Below are the code and all the weights of a small trained network. Each question names an input and a class and asks about switching units off, where a switched-off unit gives its printed mean instead of its output.

import numpy as np


def w(rows, s, z=0):
    codes = np.array(rows[::2]) - 128.0
    scale = np.full(codes.shape[1], s)
    scale[-1] = z or s
    return codes * scale


def f(y):
    return np.maximum(y, 0)


def log_softmax(a):
    a = a - a.max(-1, keepdims=True)
    return a - np.log(np.exp(a).sum(-1, keepdims=True))


def net(x, mask):
    res = np.array(x, float).reshape(1, 7) / 4 @ E
    y = f(res @ A[0][:, :-1].T + A[0][:, -1])
    res = res + np.where(mask, y, B[0][:, -1]) @ B[0][:, :-1]
    return log_softmax(res[-1] @ U[:, :-1].T + U[:, -1])


A, B = {}, {}
E = w([
[125,137,137,129,127,142,137,117,128,131,134],'x0',
[130,122,131,135,137,134,130,130,112,145,140],'x1',
[80,189,86,245,140,155,185,173,92,86,45],'x2',
[130,112,125,132,128,131,119,135,132,128,123],'x3',
[242,90,173,214,96,83,190,126,171,83,187],'x4',
[194,151,197,49,191,189,146,223,75,34,115],'x5',
[181,194,130,163,35,150,1,97,32,96,127],'x6',
],0.011)
A[0] = w([
[173,84,160,6,103,113,76,86,158,167,201,52],'N1',
[152,105,150,50,116,106,107,91,152,142,175,64],'N2',
[55,159,53,166,146,173,143,163,77,111,84,30],'N3',
[225,100,164,165,89,93,157,129,176,100,150,72],'N4',
[156,152,127,127,87,146,85,101,87,111,130,78],'N5',
[87,114,146,106,126,178,99,116,132,152,88,61],'N6',
[130,140,120,131,125,119,134,130,125,125,140,23],'N7',
[49,134,125,67,148,128,87,120,95,139,114,36],'N8',
[90,128,107,176,96,78,94,70,176,205,130,129],'N9',
[102,117,50,159,106,100,130,75,127,185,133,114],'N10',
[137,149,112,113,148,116,114,131,137,143,111,29],'N11',
[178,155,115,159,65,147,48,91,67,115,141,65],'N12',
[85,83,140,106,190,109,214,150,183,133,125,70],'N13',
[118,134,122,161,140,130,113,133,150,96,115,47],'N14',
[140,146,115,237,115,130,196,162,113,94,101,25],'N15',
[96,138,117,66,155,163,104,147,117,138,95,100],'N16',
[166,126,187,94,137,131,129,183,114,95,108,93],'N17',
[98,111,132,156,106,62,132,89,118,143,123,51],'N18',
[141,157,172,112,186,169,118,190,88,83,149,102],'N19',
[110,89,100,94,187,118,244,133,188,172,131,51],'N20',
[86,111,106,154,84,109,140,71,132,150,153,85],'N21',
[186,132,120,158,134,107,157,113,160,78,196,34],'N22',
[157,152,152,160,31,140,55,115,53,94,115,70],'N23',
[179,77,173,162,94,93,166,114,137,87,163,75],'N24',
[195,144,167,33,186,163,148,203,72,82,110,100],'N25',
[104,135,118,154,114,147,143,94,121,154,165,69],'N26',
[154,107,150,66,121,114,107,111,133,156,158,3],'N27',
[53,135,85,29,152,150,74,117,101,168,100,81],'N28',
[204,99,153,171,116,119,155,109,133,125,145,76],'N29',
],0.013,0.0063)
B[0] = w([
[71,204,184,184,100,132,195,232,145,166,33,247],'N1',
[88,201,158,205,129,151,173,222,147,178,87,198],'N2',
[70,180,164,185,103,81,200,227,134,164,116,195],'N3',
[118,93,80,159,125,74,141,91,31,140,209,218],'N4',
[163,113,187,70,173,110,86,167,121,168,154,194],'N5',
[138,165,118,140,121,113,129,85,70,140,166,167],'N6',
[132,114,136,140,139,128,114,127,130,107,126,128],'N7',
[101,90,102,183,144,83,128,107,89,110,211,196],'N8',
[254,82,65,121,74,209,162,67,203,62,91,226],'N9',
[161,88,112,134,63,186,112,94,180,83,82,203],'N10',
[109,132,140,121,116,100,135,104,130,140,131,133],'N11',
[127,122,180,47,224,121,52,161,158,159,137,237],'N12',
[145,141,193,32,213,110,29,156,133,172,118,220],'N13',
[121,142,150,139,127,145,138,143,136,146,126,138],'N14',
[54,204,175,204,98,127,190,223,125,182,101,198],'N15',
[117,110,137,150,113,100,133,108,98,120,201,192],'N16',
[208,94,79,151,95,148,133,78,147,103,97,194],'N17',
[152,123,117,118,97,156,132,80,146,116,108,164],'N18',
[170,104,76,132,61,172,131,71,185,90,79,211],'N19',
[130,117,175,34,215,141,22,147,114,134,127,229],'N20',
[166,102,103,132,97,162,120,92,163,65,98,184],'N21',
[108,122,100,151,160,91,182,70,97,120,186,185],'N22',
[94,106,162,30,207,133,64,137,131,169,103,246],'N23',
[90,145,83,147,114,94,118,92,77,109,202,202],'N24',
[198,78,61,130,58,197,130,66,223,46,83,255],'N25',
[121,107,87,129,133,137,135,118,148,82,109,152],'N26',
[74,148,169,142,114,115,183,173,140,157,68,172],'N27',
[99,130,83,156,118,50,181,56,7,134,253,238],'N28',
[82,134,107,146,125,88,149,101,72,128,203,190],'N29',
],0.0088,0.021)
U = w([
[166,100,93,132,96,152,142,82,183,80,104,191],'0',
[110,131,157,30,232,110,70,152,128,139,144,32],'1',
[90,132,102,178,137,75,165,91,51,118,247,16],'2',
[70,198,150,207,128,111,193,219,136,143,74,248],'3',
],0.011,0.0016)

Each question gives the input, the list of numbers given to net, and the class t.
The units are the neurons (one row each of A and B). Each row of codes is followed by its name. A weight is (code - 128) times the scale printed after its matrix; where a second scale follows, it is the last column's (A, B and U).
mask holds one flag per neuron, in row order. A switched-off neuron (its flag False) gives its mean, the last column of its row in B, instead of its output. The means were averaged over made-up inputs and are rounded, as every weight is.
A unit's drop is (log p(t) with every unit on - log p(t) with that unit switched off) / (log p(t) with every unit on - log p(t) with every unit switched off).
The circuit of an input: a set's keep is (log p(t) with only the set's units on - log p(t) with every unit switched off) / (log p(t) with every unit on - log p(t) with every unit switched off). Starting from the 12 units with the biggest drops (on a tie, the unit counted first), units are removed one at a time, each time the one whose removal leaves the highest keep (on an exact tie, the one counted first), for as long as the keep stays at least 0.8.
circuit, biggest first: the units of the circuit, biggest drop first
top k neurons: the k neurons with the biggest drops, biggest first
drop when u is switched off: that unit's drop, to one decimal
input [2,-1,3,8,-2,2,-1], class 3: circuit, biggest first -> N3
input [-5,-8,1,-8,6,1,-5], class 2: top 3 neurons -> N4, N23, N12
input [6,-5,-3,-3,-6,-7,8], class 1: top 3 neurons -> N12, N23, N25
input [5,-1,-8,-2,7,-2,8], class 1: top 2 neurons -> N12, N23
input [8,4,5,-3,1,-6,8], class 1: top 2 neurons -> N12, N23
input [4,4,5,2,-1,-6,-7], class 1: top 3 neurons -> N20, N13, N25
input [-4,2,1,-3,-8,-8,3], class 0: top 2 neurons -> N9, N10
input [1,2,-8,-5,4,-5,7], class 3: top 3 neurons -> N1, N2, N20
input [-6,3,-6,-5,1,6,6], class 0: top 2 neurons -> N25, N19
input [-3,6,5,-8,1,5,0], class 0: top 4 neurons -> N25, N1, N19, N2
input [6,-1,-7,2,-3,-7,-6], class 0: top 4 neurons -> N9, N10, N21, N15
input [4,-5,-5,5,-6,-5,-4], class 2: top 2 neurons -> N28, N25
input [-1,1,-8,4,-7,-5,4], class 3: top 2 neurons -> N1, N2
input [-7,-5,-8,8,-7,7,3], class 3: circuit, biggest first -> N1
input [1,-5,-5,-1,-1,4,-1], class 3: top 2 neurons -> N1, N9
input [-7,-5,-5,4,-8,1,-7], class 2: top 2 neurons -> N28, N8
input [-8,2,8,-1,-7,-4,-8], class 1: top 4 neurons -> N20, N13, N1, N2
input [3,2,-1,-2,-7,-5,-1], class 2: drop when N28 is switched off -> 4.6
input [-3,8,0,-3,-1,-1,6], class 1: drop when N5 is switched off -> 0.0
input [-4,-4,-3,-1,4,3,2], class 2: circuit, biggest first -> N4
input [-5,-3,-2,-2,-6,-8,-5], class 0: drop when N9 is switched off -> 1.5
input [8,4,1,8,-1,4,-4], class 0: drop when N5 is switched off -> 0.2
